Here is a tiny trained network, its code and every weight. The questions are about switching its units off for an input and a class, where a switched-off unit gives its printed mean instead of its output.

import numpy as np


def w(rows, s, z=0):
    codes = np.array(rows[::2]) - 128.0
    scale = np.full(codes.shape[1], s)
    scale[-1] = z or s
    return codes * scale


def f(y):
    return np.maximum(y, 0)


def log_softmax(a):
    a = a - a.max(-1, keepdims=True)
    return a - np.log(np.exp(a).sum(-1, keepdims=True))


def net(x, mask):
    res = np.array(x, float).reshape(1, 2) / 4 @ E
    y = f(res @ A[0][:, :-1].T + A[0][:, -1])
    res = res + np.where(mask, y, B[0][:, -1]) @ B[0][:, :-1]
    return log_softmax(res[-1] @ U[:, :-1].T + U[:, -1])


A, B = {}, {}
E = w([
[149,179,72,47,150,147,102,151,84],'x0',
[132,176,201,139,87,135,125,250,138],'x1',
],0.019)
A[0] = w([
[141,126,112,125,103,96,124,190,151,84],'neuron 1',
[154,159,171,87,90,176,91,142,182,77],'neuron 2',
[60,64,194,171,116,57,186,126,229,107],'neuron 3',
[108,154,167,167,101,143,122,206,151,152],'neuron 4',
[168,185,101,8,149,150,86,150,81,105],'neuron 5',
[143,155,145,127,118,124,129,211,142,78],'neuron 6',
[105,108,144,183,132,97,139,119,171,85],'neuron 7',
[81,147,177,147,81,112,110,176,166,85],'neuron 8',
[134,156,136,121,134,110,118,178,179,251],'neuron 9',
[119,50,80,134,133,109,131,93,115,181],'neuron 10',
[122,100,84,94,143,110,155,97,104,154],'neuron 11',
[113,98,86,97,160,104,104,69,169,43],'neuron 12',
[178,155,191,104,95,149,132,183,115,68],'neuron 13',
],0.013,0.019)
B[0] = w([
[125,127,136,144,125,145,129,62,90,158],'neuron 1',
[124,121,161,52,155,208,124,46,63,163],'neuron 2',
[92,83,162,91,56,201,101,182,194,243],'neuron 3',
[172,141,93,134,168,148,149,113,102,240],'neuron 4',
[47,47,185,80,35,197,91,170,233,241],'neuron 5',
[122,157,121,64,173,193,155,81,85,193],'neuron 6',
[113,87,173,86,99,213,101,102,155,172],'neuron 7',
[145,144,152,93,118,164,164,52,115,195],'neuron 8',
[173,167,42,210,184,93,155,216,180,250],'neuron 9',
[208,172,88,148,184,109,173,115,180,242],'neuron 10',
[185,149,133,115,146,154,181,151,136,212],'neuron 11',
[160,169,179,56,185,204,139,5,39,181],'neuron 12',
[165,130,158,84,141,165,168,68,84,193],'neuron 13',
],0.013,0.02)
U = w([
[120,62,172,96,30,202,144,144,176,135],'0',
[211,225,132,100,200,161,195,37,32,76],'1',
[216,233,16,186,189,53,180,254,195,251],'2',
[77,132,84,172,171,91,119,154,74,101],'3',
[91,123,110,109,46,152,32,132,85,101],'4',
[48,210,122,132,85,42,153,151,102,94],'5',
[75,101,153,79,67,141,98,106,52,102],'6',
[126,135,153,79,98,71,77,142,28,99],'7',
],0.0095,0.012)

Each question gives the input, the list of numbers given to net, and the class t.
The units are the neurons (one row each of A and B). Each row of codes is followed by its name. A weight is (code - 128) times the scale printed after its matrix; where a second scale follows, it is the last column's (A, B and U).
mask holds one flag per neuron, in row order. A switched-off neuron (its flag False) gives its mean, the last column of its row in B, instead of its output. The means were averaged over made-up inputs and are rounded, as every weight is.
A unit's drop is (log p(t) with every unit on - log p(t) with that unit switched off) / (log p(t) with every unit on - log p(t) with every unit switched off).
The circuit of an input: a set's keep is (log p(t) with only the set's units on - log p(t) with every unit switched off) / (log p(t) with every unit on - log p(t) with every unit switched off). Starting from the 12 units with the biggest drops (on a tie, the unit counted first), units are removed one at a time, each time the one whose removal leaves the highest keep (on an exact tie, the one counted first), for as long as the keep stays at least 0.8.
circuit, biggest first: the units of the circuit, biggest drop first
k most important neurons: the k neurons with the biggest drops, biggest first
drop when u is switched off: that unit's drop, to one decimal
input [6,-5], class 0: circuit, biggest first -> (neuron 5)
input [4,2], class 0: 2 most important neurons -> (neuron 5; neuron 10)
input [6,7], class 1: 4 most important neurons -> (neuron 3; neuron 6; neuron 13; neuron 4)
input [3,4], class 1: 4 most important neurons -> (neuron 3; neuron 13; neuron 6; neuron 2)
input [4,-4], class 0: 3 most important neurons -> (neuron 5; neuron 9; neuron 4)
input [3,0], class 2: 2 most important neurons -> (neuron 3; neuron 7)
input [7,8], class 1: 2 most important neurons -> (neuron 6; neuron 3)
input [-5,7], class 1: 2 most important neurons -> (neuron 5; neuron 4)
input [1,3], class 2: 2 most important neurons -> (neuron 9; neuron 12)
input [-2,-2], class 2: drop when neuron 5 is switched off -> 0.2
input [-3,-1], class 2: drop when neuron 5 is switched off -> 1.2
input [8,-3], class 0: drop when neuron 5 is switched off -> 1.2
